In the rows, zero is written as 128.
Rows near named flat spaces through zero:
q364q343: [139, 116, 133, 142, 138, 102, 115, 129, 131, 128, 143, 142, 127, 139, 123, 126, 136, 118, 131, 133, 119, 128, 136, 131, 114, 114, 106, 104, 112, 141, 130]
q976q625: [128, 87, 152, 139, 134, 133, 127, 105, 166, 120, 87, 79, 128, 112, 113, 121, 129, 86, 104, 125, 118, 115, 158, 119, 104, 117, 101, 120, 117, 166, 169]
q364q343: [143, 154, 126, 116, 147, 117, 130, 133, 121, 142, 146, 133, 124, 139, 116, 138, 121, 119, 118, 133, 119, 113, 129, 128, 122, 135, 123, 111, 136, 120, 109]
q238q802: [120, 169, 128, 90, 113, 161, 133, 147, 125, 167, 123, 108, 126, 93, 116, 118, 116, 130, 150, 124, 140, 112, 113, 129, 148, 166, 107, 152, 131, 141, 170]
q976q625: [101, 125, 145, 116, 121, 139, 116, 130, 153, 50, 89, 45, 176, 105, 86, 178, 74, 114, 98, 99, 105, 121, 87, 132, 124, 161, 89, 122, 158, 113, 127]
q238q802: [122, 181, 146, 76, 133, 161, 127, 142, 148, 139, 92, 64, 143, 91, 91, 144, 98, 96, 112, 115, 130, 87, 118, 124, 135, 177, 94, 141, 151, 141, 151]
q238q802: [120, 143, 130, 101, 123, 160, 136, 139, 140, 148, 128, 123, 143, 97, 120, 122, 109, 100, 132, 150, 137, 119, 146, 110, 138, 158, 113, 136, 142, 165, 125]
q364q343: [146, 126, 125, 161, 117, 117, 117, 135, 113, 154, 165, 176, 104, 149, 146, 118, 156, 151, 170, 139, 122, 163, 140, 134, 143, 103, 140, 106, 108, 144, 131]
q364q343: [138, 147, 146, 122, 140, 141, 122, 123, 152, 140, 86, 109, 118, 127, 120, 125, 146, 100, 112, 125, 136, 106, 153, 127, 127, 118, 138, 139, 123, 147, 136]
q986q283: [141, 126, 133, 124, 139, 128, 129, 122, 130, 175, 134, 170, 105, 134, 160, 90, 164, 108, 136, 153, 151, 121, 187, 109, 127, 117, 145, 127, 121, 168, 115]
q566q95: [135, 148, 152, 122, 136, 145, 121, 120, 145, 127, 94, 101, 121, 133, 131, 137, 137, 108, 114, 121, 130, 121, 160, 117, 137, 134, 147, 121, 151, 144, 107]
q364q343: [135, 131, 126, 143, 117, 133, 125, 131, 120, 147, 139, 152, 111, 136, 143, 118, 148, 144, 154, 132, 131, 148, 136, 131, 143, 116, 145, 127, 118, 137, 134]
q986q283: [114, 127, 117, 104, 142, 119, 137, 122, 124, 113, 105, 132, 137, 128, 138, 118, 131, 129, 97, 120, 154, 98, 117, 129, 114, 127, 146, 164, 131, 94, 111]
q976q625: [121, 114, 135, 137, 115, 133, 122, 129, 130, 112, 136, 117, 138, 122, 129, 137, 115, 130, 139, 128, 117, 148, 129, 122, 135, 139, 115, 110, 139, 142, 126]
q986q283: [118, 120, 134, 126, 120, 126, 117, 130, 129, 124, 118, 130, 130, 122, 140, 116, 139, 132, 138, 121, 141, 129, 131, 128, 131, 129, 121, 136, 122, 137, 139]
q238q802: [137, 117, 140, 124, 146, 72, 100, 130, 109, 146, 160, 158, 115, 147, 153, 101, 154, 129, 144, 122, 135, 115, 147, 125, 109, 131, 87, 90, 116, 141, 130]
q986q283: [135, 131, 137, 163, 116, 139, 115, 134, 149, 100, 111, 103, 134, 132, 93, 162, 122, 128, 135, 119, 100, 152, 107, 147, 138, 105, 125, 118, 113, 132, 148]
q986q283: [112, 128, 108, 114, 121, 128, 140, 136, 112, 104, 150, 122, 153, 117, 116, 145, 90, 145, 123, 127, 121, 130, 87, 131, 128, 152, 116, 133, 143, 96, 116]
q976q625: [129, 121, 129, 151, 113, 131, 123, 128, 123, 117, 137, 130, 124, 137, 133, 139, 130, 148, 146, 123, 116, 158, 121, 133, 142, 121, 139, 116, 130, 126, 126]
q364q343: [109, 149, 88, 73, 127, 126, 155, 146, 82, 164, 180, 182, 137, 110, 156, 97, 110, 154, 139, 148, 163, 109, 107, 116, 132, 171, 130, 160, 144, 97, 102]
q238q802: [123, 138, 129, 149, 107, 138, 119, 133, 120, 100, 121, 118, 127, 140, 130, 153, 129, 164, 145, 107, 118, 160, 100, 143, 153, 122, 154, 131, 135, 103, 123]
q238q802: [111, 132, 112, 103, 114, 142, 138, 140, 111, 148, 151, 158, 136, 108, 149, 106, 121, 138, 148, 145, 151, 131, 129, 116, 141, 154, 128, 148, 136, 136, 119]
q986q283: [130, 130, 158, 129, 121, 126, 105, 120, 131, 147, 96, 108, 98, 132, 155, 105, 168, 137, 147, 100, 143, 127, 153, 129, 138, 128, 128, 126, 124, 148, 164]
q566q95: [114, 125, 119, 129, 124, 131, 118, 142, 137, 104, 124, 164, 156, 124, 131, 127, 129, 118, 130, 147, 148, 132, 130, 125, 133, 118, 136, 148, 120, 139, 94]
q566q95: [156, 144, 171, 141, 137, 147, 123, 112, 155, 138, 105, 49, 106, 132, 98, 160, 118, 97, 116, 111, 83, 131, 159, 121, 131, 141, 111, 73, 155, 161, 149]
q566q95: [119, 147, 149, 102, 131, 119, 108, 120, 127, 137, 61, 94, 101, 129, 150, 100, 173, 147, 123, 75, 165, 89, 119, 146, 128, 126, 136, 171, 114, 102, 179]
q986q283: [127, 155, 110, 123, 119, 154, 144, 136, 117, 138, 129, 153, 124, 131, 137, 131, 132, 148, 134, 137, 141, 138, 120, 131, 151, 125, 178, 159, 136, 107, 102]
q238q802: [142, 101, 114, 168, 139, 122, 151, 101, 138, 105, 101, 113, 113, 153, 110, 145, 137, 137, 90, 118, 109, 130, 107, 149, 106, 71, 171, 147, 104, 81, 142]
q238q802: [116, 123, 130, 116, 123, 143, 126, 136, 134, 124, 144, 149, 152, 113, 141, 124, 113, 105, 135, 157, 138, 138, 160, 101, 138, 152, 121, 117, 151, 168, 84]
q566q95: [117, 130, 138, 112, 135, 126, 116, 125, 138, 119, 91, 127, 132, 126, 144, 113, 148, 118, 115, 119, 156, 107, 143, 125, 125, 126, 138, 152, 127, 131, 120]
q976q625: [122, 127, 136, 132, 113, 134, 114, 139, 137, 121, 127, 114, 139, 113, 114, 134, 119, 126, 147, 124, 120, 138, 117, 133, 136, 136, 97, 121, 120, 149, 155]
q566q95: [116, 90, 110, 145, 120, 109, 123, 139, 130, 107, 160, 162, 157, 117, 117, 124, 113, 123, 141, 151, 124, 142, 112, 131, 114, 116, 93, 124, 100, 142, 134]
q238q802: [157, 82, 126, 161, 154, 81, 130, 107, 130, 162, 151, 164, 97, 153, 135, 95, 164, 110, 122, 144, 119, 119, 162, 130, 87, 78, 113, 102, 81, 146, 158]
q364q343: [119, 113, 135, 136, 119, 135, 127, 121, 137, 105, 109, 98, 134, 122, 121, 138, 119, 131, 123, 115, 120, 135, 118, 131, 128, 129, 124, 130, 132, 124, 142]
q986q283: [112, 129, 116, 104, 147, 125, 134, 119, 136, 116, 67, 158, 132, 134, 157, 97, 167, 121, 88, 125, 187, 85, 138, 130, 115, 99, 184, 205, 114, 97, 100]
q976q625: [133, 125, 131, 112, 143, 136, 145, 114, 128, 147, 131, 131, 122, 129, 146, 116, 126, 107, 108, 145, 135, 117, 168, 103, 122, 141, 144, 121, 154, 141, 95]
q566q95: [140, 153, 130, 102, 145, 143, 156, 106, 108, 162, 125, 119, 95, 145, 162, 119, 137, 136, 105, 123, 138, 114, 160, 108, 134, 148, 182, 129, 174, 103, 88]
q566q95: [130, 94, 168, 125, 139, 100, 107, 101, 145, 134, 81, 60, 102, 122, 133, 102, 154, 114, 116, 83, 127, 96, 145, 132, 97, 129, 77, 113, 112, 145, 210]
q976q625: [146, 124, 123, 144, 138, 113, 128, 122, 134, 159, 112, 148, 99, 139, 127, 102, 168, 127, 128, 126, 139, 112, 131, 147, 113, 82, 139, 151, 79, 125, 174]
q566q95: [128, 132, 93, 91, 149, 121, 173, 118, 96, 158, 162, 150, 123, 127, 140, 111, 109, 136, 98, 143, 140, 98, 118, 117, 108, 147, 146, 148, 145, 82, 103]
q364q343: [123, 156, 133, 88, 139, 135, 142, 124, 124, 123, 111, 60, 133, 112, 101, 148, 92, 126, 97, 99, 116, 92, 95, 131, 119, 170, 105, 131, 157, 92, 147]
q976q625: [133, 133, 127, 139, 120, 141, 136, 123, 115, 128, 146, 137, 119, 143, 146, 139, 126, 145, 137, 134, 119, 156, 141, 118, 147, 133, 162, 111, 156, 123, 90]
q976q625: [140, 119, 136, 148, 128, 136, 131, 116, 140, 136, 111, 117, 110, 135, 127, 127, 144, 123, 125, 126, 121, 135, 144, 130, 127, 106, 144, 126, 119, 137, 144]
q986q283: [125, 131, 114, 143, 97, 151, 131, 150, 117, 139, 181, 159, 140, 114, 124, 138, 105, 143, 175, 156, 112, 175, 120, 123, 157, 143, 118, 109, 132, 155, 121]
q364q343: [106, 122, 106, 130, 95, 151, 153, 128, 96, 96, 157, 104, 141, 121, 131, 159, 82, 183, 140, 113, 106, 168, 74, 132, 152, 161, 146, 130, 166, 76, 117]
[140, 140, 136, 142, 132, 131, 128, 123, 136, 116, 114, 94, 121, 138, 104, 155, 122, 130, 117, 112, 104, 130, 113, 141, 128, 119, 132, 117, 130, 112, 139]
q986q283
[150, 140, 152, 146, 126, 127, 121, 122, 128, 136, 139, 73, 106, 137, 103, 157, 115, 135, 139, 104, 81, 144, 120, 136, 133, 141, 102, 75, 141, 131, 162]
q986q283
[125, 135, 114, 115, 128, 115, 126, 141, 108, 145, 159, 167, 130, 127, 141, 112, 131, 139, 145, 139, 142, 125, 123, 127, 130, 137, 120, 131, 122, 125, 119]
q976q625
[142, 143, 111, 154, 111, 149, 144, 145, 122, 124, 186, 127, 141, 126, 85, 176, 78, 137, 149, 151, 75, 172, 97, 133, 146, 138, 117, 88, 140, 129, 116]
q986q283
[123, 143, 141, 125, 122, 132, 111, 129, 130, 126, 94, 121, 117, 133, 144, 120, 155, 141, 136, 106, 147, 125, 130, 136, 142, 123, 146, 147, 125, 124, 137]
q566q95
[149, 145, 123, 155, 140, 140, 139, 125, 149, 113, 111, 118, 128, 146, 89, 165, 122, 113, 102, 135, 103, 130, 118, 143, 125, 91, 160, 130, 118, 112, 113]
q986q283
[116, 166, 115, 86, 125, 132, 126, 156, 103, 143, 169, 159, 148, 114, 136, 126, 105, 134, 147, 144, 144, 121, 118, 116, 146, 176, 111, 127, 153, 129, 90]
q976q625
[133, 128, 133, 157, 115, 144, 131, 120, 126, 109, 125, 114, 119, 145, 132, 154, 127, 149, 133, 119, 108, 163, 127, 130, 147, 119, 163, 113, 147, 116, 109]
q976q625
[123, 123, 116, 114, 140, 126, 136, 126, 130, 139, 119, 168, 130, 129, 150, 101, 147, 114, 114, 148, 161, 109, 152, 118, 120, 115, 153, 159, 120, 132, 102]
q986q283
[121, 107, 130, 105, 146, 98, 125, 123, 141, 126, 106, 89, 137, 105, 98, 112, 119, 105, 101, 108, 130, 76, 101, 141, 84, 131, 62, 142, 95, 120, 200]
q566q95
[131, 122, 143, 189, 102, 145, 98, 141, 169, 75, 91, 99, 145, 129, 78, 174, 128, 126, 146, 116, 95, 169, 97, 160, 145, 82, 122, 124, 92, 146, 164]
q986q283
[117, 187, 171, 112, 109, 187, 99, 151, 167, 82, 83, 49, 166, 102, 87, 192, 85, 97, 131, 115, 106, 143, 131, 117, 174, 181, 113, 104, 186, 170, 94]
q238q802
[135, 111, 157, 144, 141, 107, 104, 114, 155, 109, 81, 89, 120, 137, 116, 129, 150, 107, 110, 102, 122, 110, 139, 138, 107, 104, 107, 118, 107, 139, 163]
q986q283
[120, 117, 136, 114, 144, 108, 122, 116, 134, 109, 92, 107, 130, 130, 133, 118, 139, 120, 98, 106, 144, 95, 125, 132, 106, 123, 123, 146, 124, 108, 136]
q986q283
[119, 110, 126, 121, 124, 120, 124, 132, 123, 136, 148, 149, 136, 117, 142, 109, 127, 122, 141, 141, 138, 130, 141, 116, 124, 139, 105, 121, 126, 151, 128]
q986q283
[146, 155, 160, 119, 156, 124, 115, 121, 162, 117, 80, 52, 126, 128, 79, 158, 118, 87, 89, 102, 103, 88, 128, 138, 108, 130, 96, 108, 131, 132, 155]
q238q802
[122, 128, 126, 114, 132, 132, 129, 129, 134, 138, 115, 144, 132, 119, 138, 108, 139, 115, 123, 138, 151, 113, 143, 121, 125, 126, 133, 151, 121, 140, 125]
q364q343
[122, 111, 106, 110, 149, 90, 136, 124, 108, 132, 146, 168, 132, 137, 148, 101, 137, 132, 110, 134, 152, 100, 123, 127, 100, 122, 125, 145, 116, 100, 112]
q976q625
[147, 168, 127, 124, 139, 140, 135, 133, 124, 148, 135, 139, 116, 143, 123, 141, 130, 124, 124, 137, 123, 126, 139, 126, 140, 128, 158, 121, 143, 123, 95]
q364q343
[124, 89, 98, 108, 144, 91, 159, 116, 102, 150, 170, 134, 126, 116, 124, 100, 106, 134, 110, 132, 125, 98, 99, 129, 83, 137, 85, 131, 109, 96, 170]
q566q95
[137, 113, 140, 148, 139, 120, 115, 122, 155, 122, 102, 132, 127, 135, 120, 123, 150, 99, 117, 135, 130, 121, 152, 130, 114, 94, 127, 128, 103, 154, 135]
q986q283
[133, 125, 149, 124, 132, 125, 124, 108, 124, 143, 105, 103, 99, 138, 156, 112, 153, 135, 124, 104, 136, 121, 154, 122, 128, 133, 141, 122, 141, 127, 141]
q566q95
[124, 136, 131, 105, 134, 139, 136, 127, 127, 137, 136, 125, 136, 118, 135, 125, 113, 111, 119, 141, 133, 119, 150, 107, 129, 156, 124, 120, 156, 143, 100]
q976q625
[125, 111, 108, 133, 126, 162, 164, 118, 144, 132, 118, 132, 136, 113, 117, 127, 114, 109, 106, 157, 129, 130, 137, 120, 123, 112, 159, 159, 124, 132, 123]
q238q802
[131, 124, 148, 129, 124, 114, 113, 117, 124, 141, 101, 87, 98, 129, 134, 113, 153, 148, 138, 85, 127, 117, 116, 145, 123, 126, 108, 128, 111, 118, 198]
q566q95

Rows near named flat spaces through zero (a row that begins with a name and a colon came from that space):
q237q28: [134, 132, 143, 122, 129, 156, 108, 137, 112, 129, 147, 112, 149, 105, 138, 105, 130, 148, 126, 116, 125, 125, 164, 99, 108, 139, 114, 182, 135, 115, 114]
q703q647: [139, 135, 111, 124, 120, 115, 137, 112, 136, 145, 125, 142, 100, 132, 122, 136, 98, 155, 140, 122, 178, 124, 113, 140, 137, 124, 128, 108, 141, 141, 125]
q121q221: [130, 111, 142, 137, 122, 142, 125, 126, 130, 116, 121, 142, 139, 131, 133, 120, 116, 112, 107, 133, 115, 138, 133, 158, 136, 111, 118, 120, 120, 128, 140]
q703q647: [83, 96, 167, 106, 118, 162, 114, 138, 128, 116, 153, 86, 174, 112, 157, 76, 132, 85, 98, 101, 57, 151, 136, 138, 128, 135, 129, 172, 133, 80, 130]
q216q142: [141, 127, 131, 180, 130, 148, 97, 147, 92, 90, 58, 140, 139, 123, 174, 133, 127, 159, 122, 131, 160, 79, 162, 105, 120, 85, 108, 146, 163, 107, 167]
q990q534: [126, 132, 134, 105, 119, 131, 124, 118, 126, 154, 181, 114, 132, 127, 116, 111, 106, 120, 128, 122, 120, 165, 130, 142, 129, 148, 133, 139, 121, 132, 99]
q237q28: [127, 131, 127, 122, 136, 126, 129, 123, 133, 113, 135, 133, 125, 117, 104, 150, 147, 161, 136, 123, 142, 123, 146, 133, 114, 127, 111, 155, 111, 139, 115]
q216q142: [142, 135, 130, 120, 160, 124, 121, 135, 153, 102, 128, 140, 143, 138, 103, 119, 189, 98, 140, 136, 55, 134, 128, 127, 143, 160, 119, 117, 80, 138, 117]
q237q28: [95, 102, 148, 108, 119, 159, 148, 143, 139, 126, 119, 96, 148, 90, 153, 105, 140, 128, 104, 103, 116, 98, 131, 84, 101, 129, 132, 178, 151, 90, 147]
q216q142: [122, 121, 130, 122, 122, 122, 155, 132, 135, 147, 144, 123, 130, 133, 118, 135, 129, 85, 110, 149, 103, 144, 107, 126, 124, 134, 151, 102, 115, 138, 131]
q990q534: [134, 138, 131, 125, 110, 129, 123, 120, 99, 160, 184, 118, 127, 124, 113, 140, 90, 143, 123, 139, 160, 164, 150, 139, 108, 126, 131, 148, 128, 147, 98]
q990q534: [108, 110, 141, 109, 131, 146, 141, 134, 149, 115, 120, 115, 140, 105, 133, 114, 152, 130, 117, 108, 108, 108, 129, 110, 117, 134, 122, 159, 128, 108, 137]
q237q28: [98, 120, 137, 93, 123, 143, 120, 126, 140, 132, 140, 93, 136, 105, 149, 87, 125, 147, 137, 80, 125, 118, 125, 110, 128, 148, 126, 175, 156, 88, 120]
q121q221: [152, 102, 146, 142, 113, 165, 133, 124, 137, 120, 104, 163, 136, 118, 140, 111, 91, 130, 91, 133, 146, 122, 143, 155, 131, 98, 104, 122, 127, 134, 153]
q121q221: [110, 121, 136, 120, 122, 129, 117, 120, 125, 121, 145, 119, 133, 128, 127, 124, 120, 136, 128, 113, 126, 145, 134, 157, 132, 123, 121, 146, 127, 120, 118]
q990q534: [128, 134, 131, 117, 131, 123, 110, 118, 128, 128, 158, 125, 133, 138, 116, 116, 126, 123, 139, 121, 108, 158, 132, 156, 143, 142, 122, 131, 113, 131, 104]
q121q221: [140, 155, 116, 141, 137, 104, 116, 133, 101, 139, 155, 123, 126, 146, 110, 154, 140, 119, 145, 155, 121, 150, 136, 120, 122, 139, 140, 116, 113, 150, 105]
q990q534: [87, 109, 134, 119, 150, 120, 124, 137, 159, 79, 86, 114, 143, 135, 142, 113, 190, 99, 136, 102, 58, 106, 102, 134, 153, 135, 128, 125, 120, 90, 151]
q237q28: [170, 140, 129, 157, 132, 135, 121, 136, 107, 134, 131, 154, 135, 139, 120, 139, 122, 111, 117, 169, 124, 139, 150, 124, 122, 123, 125, 106, 109, 158, 127]
q703q647: [140, 117, 124, 122, 132, 126, 142, 115, 164, 116, 106, 160, 115, 135, 114, 125, 128, 127, 126, 124, 128, 123, 109, 159, 150, 125, 115, 97, 110, 141, 138]
q237q28: [150, 136, 120, 175, 126, 115, 107, 133, 97, 122, 100, 150, 127, 165, 147, 140, 107, 97, 124, 163, 127, 139, 124, 153, 150, 102, 137, 71, 133, 139, 148]
q703q647: [140, 148, 101, 138, 120, 110, 159, 131, 112, 160, 119, 129, 94, 115, 119, 177, 115, 172, 137, 146, 210, 96, 125, 77, 92, 117, 144, 127, 154, 151, 131]
q216q142: [119, 132, 113, 95, 130, 109, 147, 110, 161, 141, 142, 127, 103, 125, 104, 131, 130, 150, 150, 106, 147, 127, 102, 136, 137, 148, 130, 123, 124, 135, 112]
q703q647: [138, 128, 102, 126, 138, 95, 173, 119, 170, 131, 94, 161, 93, 145, 100, 162, 147, 112, 135, 147, 135, 110, 78, 135, 144, 129, 143, 59, 107, 158, 147]
q990q534: [166, 141, 123, 167, 122, 130, 85, 125, 97, 132, 109, 153, 127, 161, 160, 104, 78, 115, 133, 143, 141, 144, 134, 157, 164, 112, 124, 83, 148, 130, 137]
q121q221: [111, 115, 137, 132, 120, 125, 118, 121, 125, 120, 133, 126, 135, 144, 136, 120, 112, 103, 119, 125, 108, 153, 119, 173, 148, 116, 130, 112, 127, 119, 133]
q216q142: [136, 127, 140, 148, 138, 134, 116, 145, 114, 114, 125, 130, 153, 141, 133, 124, 151, 82, 114, 155, 73, 141, 138, 126, 131, 129, 132, 115, 108, 130, 135]
q237q28: [136, 127, 123, 108, 131, 123, 158, 122, 155, 141, 142, 140, 117, 122, 98, 138, 138, 124, 125, 135, 126, 131, 115, 125, 123, 143, 131, 117, 105, 150, 120]
q121q221: [97, 112, 129, 119, 124, 119, 142, 132, 144, 129, 110, 111, 129, 137, 150, 112, 132, 87, 121, 118, 97, 124, 89, 130, 145, 130, 152, 101, 144, 102, 151]
q237q28: [141, 132, 109, 123, 134, 104, 139, 109, 159, 125, 114, 158, 100, 148, 106, 139, 126, 131, 145, 127, 140, 130, 98, 164, 158, 130, 125, 80, 112, 149, 128]
q121q221: [99, 121, 133, 127, 115, 114, 123, 125, 114, 139, 151, 106, 133, 147, 138, 126, 109, 91, 121, 131, 107, 163, 110, 159, 140, 123, 150, 109, 135, 117, 126]
q216q142: [114, 136, 103, 132, 123, 90, 155, 126, 129, 149, 115, 122, 99, 146, 127, 159, 124, 114, 139, 142, 150, 120, 86, 118, 132, 124, 162, 81, 144, 135, 140]
q990q534: [67, 112, 149, 130, 149, 113, 58, 129, 124, 58, 119, 94, 169, 170, 160, 84, 172, 71, 149, 89, 9, 166, 116, 206, 192, 132, 122, 127, 118, 67, 129]
q216q142: [124, 116, 142, 121, 155, 140, 82, 120, 160, 63, 95, 145, 149, 139, 137, 82, 166, 128, 146, 88, 64, 125, 134, 178, 177, 137, 88, 137, 105, 100, 131]
q121q221: [153, 145, 113, 144, 122, 115, 124, 124, 111, 151, 131, 140, 112, 145, 129, 136, 99, 127, 135, 147, 156, 137, 122, 129, 135, 125, 138, 95, 137, 146, 125]
q216q142: [135, 144, 121, 102, 164, 113, 96, 114, 164, 91, 132, 139, 128, 141, 101, 106, 180, 144, 174, 96, 81, 134, 127, 154, 166, 168, 100, 135, 90, 127, 97]
q121q221: [111, 100, 145, 113, 124, 155, 144, 130, 155, 111, 106, 127, 139, 103, 140, 108, 135, 132, 107, 105, 119, 105, 127, 124, 122, 121, 115, 153, 132, 106, 148]
q703q647: [146, 154, 111, 160, 144, 107, 128, 149, 100, 129, 110, 129, 125, 141, 126, 165, 161, 116, 140, 167, 124, 111, 133, 80, 111, 129, 146, 108, 125, 145, 134]
q703q647: [129, 142, 105, 137, 121, 102, 140, 129, 118, 157, 114, 122, 104, 144, 143, 138, 108, 117, 140, 139, 156, 118, 95, 107, 135, 127, 159, 86, 158, 129, 140]
q703q647: [122, 124, 132, 122, 118, 137, 125, 125, 123, 137, 136, 120, 128, 119, 138, 118, 107, 141, 125, 116, 146, 129, 132, 128, 124, 124, 126, 144, 144, 119, 126]
q237q28: [110, 126, 121, 118, 131, 109, 144, 119, 142, 120, 133, 128, 115, 128, 103, 158, 145, 143, 136, 124, 138, 128, 119, 143, 123, 125, 128, 130, 114, 138, 122]
q990q534: [143, 139, 113, 192, 128, 110, 106, 137, 84, 106, 72, 149, 118, 155, 152, 169, 117, 137, 131, 159, 167, 108, 138, 136, 133, 80, 129, 92, 150, 135, 160]
q703q647: [128, 138, 118, 113, 121, 113, 124, 108, 130, 143, 156, 129, 109, 132, 111, 134, 103, 158, 147, 114, 164, 146, 125, 154, 135, 133, 124, 131, 130, 139, 104]
q990q534: [135, 121, 137, 165, 99, 151, 110, 140, 80, 148, 110, 120, 138, 130, 183, 110, 65, 117, 101, 141, 162, 125, 141, 118, 123, 93, 139, 122, 180, 108, 156]
q216q142: [134, 125, 131, 117, 152, 131, 121, 128, 160, 94, 108, 143, 136, 130, 116, 112, 173, 124, 140, 114, 84, 116, 126, 135, 147, 146, 109, 128, 100, 125, 128]
[146, 155, 107, 127, 141, 98, 127, 115, 126, 130, 151, 144, 105, 138, 83, 171, 141, 164, 158, 140, 158, 140, 137, 140, 123, 136, 120, 124, 101, 166, 96]
q703q647
[137, 130, 134, 154, 121, 138, 102, 130, 97, 118, 122, 133, 136, 131, 143, 131, 106, 143, 122, 134, 149, 132, 155, 142, 125, 104, 116, 140, 140, 126, 132]
q990q534
[133, 96, 136, 139, 139, 163, 148, 138, 171, 74, 27, 162, 129, 97, 152, 119, 161, 160, 109, 105, 141, 44, 130, 103, 125, 99, 94, 142, 138, 105, 187]
q216q142
[151, 144, 93, 131, 142, 92, 168, 128, 157, 144, 92, 155, 90, 145, 108, 159, 149, 114, 146, 154, 141, 100, 81, 100, 138, 140, 152, 58, 120, 157, 144]
q990q534
[120, 129, 119, 114, 138, 112, 137, 113, 151, 109, 128, 140, 110, 123, 95, 156, 150, 169, 146, 112, 149, 121, 128, 150, 127, 127, 110, 141, 108, 142, 115]
q237q28
[108, 115, 147, 152, 124, 149, 108, 138, 98, 91, 110, 119, 149, 110, 144, 146, 135, 161, 113, 121, 144, 111, 172, 131, 102, 90, 106, 183, 139, 110, 141]
q990q534
[111, 74, 159, 126, 109, 174, 156, 131, 161, 106, 81, 142, 146, 102, 158, 98, 111, 110, 74, 112, 118, 100, 120, 145, 128, 95, 113, 134, 139, 100, 179]
q216q142
[120, 136, 120, 117, 130, 111, 124, 118, 130, 133, 147, 123, 118, 136, 114, 135, 128, 136, 144, 121, 132, 143, 120, 144, 135, 137, 131, 125, 123, 133, 111]
q237q28
[98, 112, 144, 136, 109, 145, 134, 140, 101, 131, 132, 99, 143, 107, 151, 137, 114, 133, 103, 126, 145, 120, 145, 109, 95, 104, 136, 167, 155, 107, 141]
q990q534
[142, 148, 115, 130, 163, 109, 106, 131, 142, 96, 110, 140, 128, 145, 112, 130, 186, 128, 163, 126, 87, 118, 128, 124, 149, 153, 116, 118, 100, 133, 118]
q216q142
[101, 112, 132, 140, 122, 129, 127, 134, 124, 109, 91, 118, 131, 129, 157, 128, 128, 124, 120, 116, 130, 107, 118, 132, 133, 104, 132, 127, 153, 100, 157]
q237q28
[129, 142, 115, 119, 133, 109, 132, 123, 130, 140, 144, 124, 115, 134, 112, 139, 134, 133, 145, 130, 134, 135, 118, 123, 129, 142, 137, 120, 123, 139, 112]
q216q142
[116, 146, 112, 130, 134, 88, 132, 120, 116, 131, 159, 122, 113, 147, 91, 178, 145, 132, 148, 146, 135, 154, 123, 148, 122, 129, 141, 116, 106, 154, 103]
q990q534
[111, 121, 135, 83, 136, 131, 148, 122, 166, 132, 159, 114, 132, 111, 102, 113, 157, 124, 132, 106, 94, 135, 117, 122, 124, 162, 127, 151, 104, 125, 107]
q990q534
[121, 141, 112, 141, 109, 116, 120, 120, 97, 148, 126, 116, 104, 127, 146, 146, 82, 176, 142, 118, 207, 118, 131, 123, 118, 105, 134, 138, 175, 123, 128]
q216q142
[112, 143, 122, 139, 132, 106, 97, 121, 99, 111, 145, 116, 125, 141, 119, 155, 133, 158, 153, 122, 143, 145, 147, 155, 128, 118, 121, 148, 128, 129, 107]
q237q28
[120, 121, 125, 132, 129, 122, 131, 124, 138, 114, 104, 135, 121, 131, 132, 134, 131, 135, 130, 121, 136, 115, 118, 141, 137, 116, 124, 119, 132, 123, 141]
q237q28
[131, 125, 137, 105, 136, 141, 129, 122, 149, 118, 145, 132, 134, 110, 106, 120, 147, 149, 131, 112, 119, 129, 143, 131, 122, 143, 107, 161, 106, 132, 110]
q990q534
[126, 130, 126, 123, 128, 127, 126, 125, 130, 129, 130, 126, 124, 125, 127, 127, 126, 141, 135, 119, 138, 125, 129, 127, 128, 130, 125, 136, 132, 126, 124]
q121q221
[152, 147, 126, 128, 140, 138, 111, 130, 118, 123, 139, 133, 131, 112, 115, 131, 141, 172, 144, 124, 147, 118, 164, 103, 110, 139, 106, 168, 121, 138, 106]
q216q142
[145, 168, 111, 147, 143, 95, 73, 125, 90, 130, 154, 122, 128, 171, 127, 126, 127, 116, 170, 140, 107, 168, 134, 150, 159, 146, 135, 102, 123, 136, 95]
q703q647
[139, 149, 123, 130, 140, 120, 121, 134, 111, 130, 153, 123, 131, 125, 105, 151, 152, 144, 142, 142, 128, 134, 152, 106, 107, 141, 126, 150, 110, 146, 103]
q121q221
